Below are the code and all the weights of a small trained network. Each question names an input and a target symbol and asks about switching units off, where a switched-off unit gives its printed mean instead of its output.

import numpy as np


def w(rows, s, z=0):
    codes = np.array(rows[::2]) - 128.0
    scale = np.full(codes.shape[1], s)
    scale[-1] = z or s
    return codes * scale


def norm(h):
    return h / np.sqrt((h * h).mean(-1, keepdims=True) + 1e-5)


def f(y):
    return y / 2 * (1 + np.tanh(0.7978845608 * (y + 0.044715 * y**3)))


def softmax(a):
    e = np.exp(a - a.max(-1, keepdims=True))
    return e / e.sum(-1, keepdims=True)


def log_softmax(a):
    a = a - a.max(-1, keepdims=True)
    return a - np.log(np.exp(a).sum(-1, keepdims=True))


def net(x, mask):
    ids = ['Παγδηλμξτφψω'.index(c) for c in x.split()]
    T = len(ids)
    res = E[ids] + P[:T]
    r = norm(res)
    for j in range(3):
        rows = slice(3 * j, 3 * j + 3)
        q, k, v = (r @ M[0][rows].T for M in (Q, K, V))
        z = softmax(np.where(np.tri(T) > 0, q @ k.T / 3**0.5, -1e9)) @ v
        o = O[0][rows]
        res = res + np.where(mask[j], z, o[:, -1]) @ o[:, :-1]
    y = f(norm(res) @ A[0][:, :-1].T + A[0][:, -1])
    res = res + np.where(mask[3:11], y, B[0][:, -1]) @ B[0][:, :-1]
    return log_softmax(norm(res)[-1] @ U[:, :-1].T + U[:, -1])


Q, K, V, O, A, B = {}, {}, {}, {}, {}, {}
E = w([
[105,92,126,84],'Π',
[10,71,44,80],'α',
[85,180,31,230],'γ',
[121,172,128,148],'δ',
[153,240,142,79],'η',
[162,119,165,7],'λ',
[102,89,124,82],'μ',
[58,146,66,135],'ξ',
[183,126,35,139],'τ',
[112,161,117,141],'φ',
[108,166,136,134],'ψ',
[139,186,191,126],'ω',
],0.022)
P = w([
[254,125,117,246],'0',
[221,126,125,220],'1',
[176,105,104,176],'2',
[148,104,90,147],'3',
[134,123,99,128],'4',
[125,126,115,123],'5',
[116,130,129,116],'6',
[110,124,141,113],'7',
[100,132,154,106],'8',
[93,138,166,101],'9',
[94,132,176,102],'10',
],0.0073)
Q[0] = w([
[196,126,131,113],'h1',
[97,217,164,82],'h1',
[83,135,176,81],'h1',
[137,52,150,84],'h2',
[138,160,20,125],'h2',
[146,164,125,7],'h2',
[104,155,133,62],'h3',
[157,77,103,126],'h3',
[147,180,132,159],'h3',
],0.011)
K[0] = w([
[135,115,97,174],'h1',
[109,146,41,173],'h1',
[1,59,201,118],'h1',
[67,127,129,183],'h2',
[200,127,97,173],'h2',
[120,112,63,78],'h2',
[44,155,235,75],'h3',
[170,107,92,116],'h3',
[159,115,106,222],'h3',
],0.0086)
V[0] = w([
[103,112,124,59],'h1',
[2,157,93,116],'h1',
[151,170,98,21],'h1',
[155,150,179,96],'h2',
[56,119,202,233],'h2',
[76,108,67,77],'h2',
[92,158,167,98],'h3',
[220,237,55,128],'h3',
[71,132,191,227],'h3',
],0.009)
O[0] = w([
[199,160,98,105,85],'h1',
[66,95,49,73,97],'h1',
[138,218,124,168,128],'h1',
[229,88,35,104,89],'h2',
[120,253,83,122,56],'h2',
[95,113,65,79,123],'h2',
[199,154,111,131,77],'h3',
[106,153,145,44,254],'h3',
[147,82,62,209,91],'h3',
],0.0067,0.0081)
A[0] = w([
[171,148,94,165,254],'n1',
[149,141,46,142,116],'n2',
[149,170,47,247,136],'n3',
[107,113,87,53,163],'n4',
[60,155,188,116,166],'n5',
[205,140,65,77,133],'n6',
[144,205,94,90,125],'n7',
[91,218,89,161,110],'n8',
],0.012,0.0058)
B[0] = w([
[56,128,107,95,205],'n1',
[112,76,141,86,168],'n2',
[29,191,246,187,210],'n3',
[142,154,159,166,254],'n4',
[74,137,82,148,216],'n5',
[116,138,120,153,220],'n6',
[160,94,115,118,156],'n7',
[65,104,123,143,185],'n8',
],0.011,0.0067)
U = w([
[33,138,148,244,123],'Π',
[90,58,7,95,165],'α',
[207,107,9,201,253],'γ',
[216,213,156,210,232],'δ',
[151,118,120,163,16],'η',
[160,33,196,154,103],'λ',
[172,201,117,40,160],'μ',
[149,32,161,156,80],'ξ',
[182,117,178,9,168],'τ',
[151,116,116,153,24],'φ',
[113,145,110,81,97],'ψ',
[152,114,118,161,3],'ω',
],0.014,0.0051)

Each question gives the input, a string of symbols that net reads in full, and the target symbol t.
The units are the heads (3 rows each of Q, K, V and O) and the neurons (one row each of A and B). Each row of codes is followed by its name. A weight is (code - 128) times the scale printed after its matrix; where a second scale follows, it is the last column's (O, A, B and U).
mask holds one flag per unit, heads first, then neurons. A switched-off unit (its flag False) gives its mean, the last column of its rows in O or B, instead of its output. The means were averaged over made-up inputs and are rounded, as every weight is.
A unit's drop is (log p(t) with every unit on - log p(t) with that unit switched off) / (log p(t) with every unit on - log p(t) with every unit switched off).
The circuit of an input: a set's keep is (log p(t) with only the set's units on - log p(t) with every unit switched off) / (log p(t) with every unit on - log p(t) with every unit switched off). Starting from all 11 units, units are removed one at a time, each time the one whose removal leaves the highest keep (on an exact tie, the one counted first), for as long as the keep stays at least 0.8.
circuit, biggest first: the units of the circuit, biggest drop first
most important unit: the unit with the biggest drop
top k neurons: the k neurons with the biggest drops, biggest first
heads that matter: for each layer, one digit per head in row order, 1 if its drop is at least 0.15 and else 0, layers parted by /
drop when u is switched off: that unit's drop, to one decimal
input τ Π γ ω μ Π φ Π τ Π μ, target τ: heads that matter -> 111
input α λ τ ω, target τ: most important unit -> h2
input τ λ τ φ τ, target γ: heads that matter -> 111
input ξ φ τ τ ξ τ γ τ ξ Π, target α: circuit, biggest first -> n3, h1
input ω τ λ τ τ Π, target τ: top 3 neurons -> n3, n8, n6
input τ τ ω α τ μ, target α: top 2 neurons -> n3, n6
input γ ω Π ω α ω, target α: heads that matter -> 111
input Π φ ω, target δ: circuit, biggest first -> h2, n3
input λ τ τ μ τ τ γ γ Π Π τ, target δ: heads that matter -> 011
input ω τ τ, target α: heads that matter -> 001
input τ ξ γ φ η λ ψ ξ ω τ, target α: heads that matter -> 101
input φ ω ω ω ω, target δ: top 2 neurons -> n2, n3
input δ τ Π, target λ: top 4 neurons -> n3, n1, n8, n6
input τ δ τ Π, target λ: top 3 neurons -> n1, n3, n6
input τ τ η ω τ μ ω, target μ: top 2 neurons -> n3, n4
input τ ω τ τ τ τ ω τ, target δ: top neuron -> n4
input τ μ τ τ ω τ ξ η ω, target μ: drop when n3 is switched off -> 0.7
input λ η ξ δ τ ξ, target α: drop when n4 is switched off -> -0.2
input τ γ γ γ φ ξ μ η ω φ, target α: drop when n8 is switched off -> 0.0
input ψ α α τ ω ξ Π ξ γ Π ψ, target α: top neuron -> n3
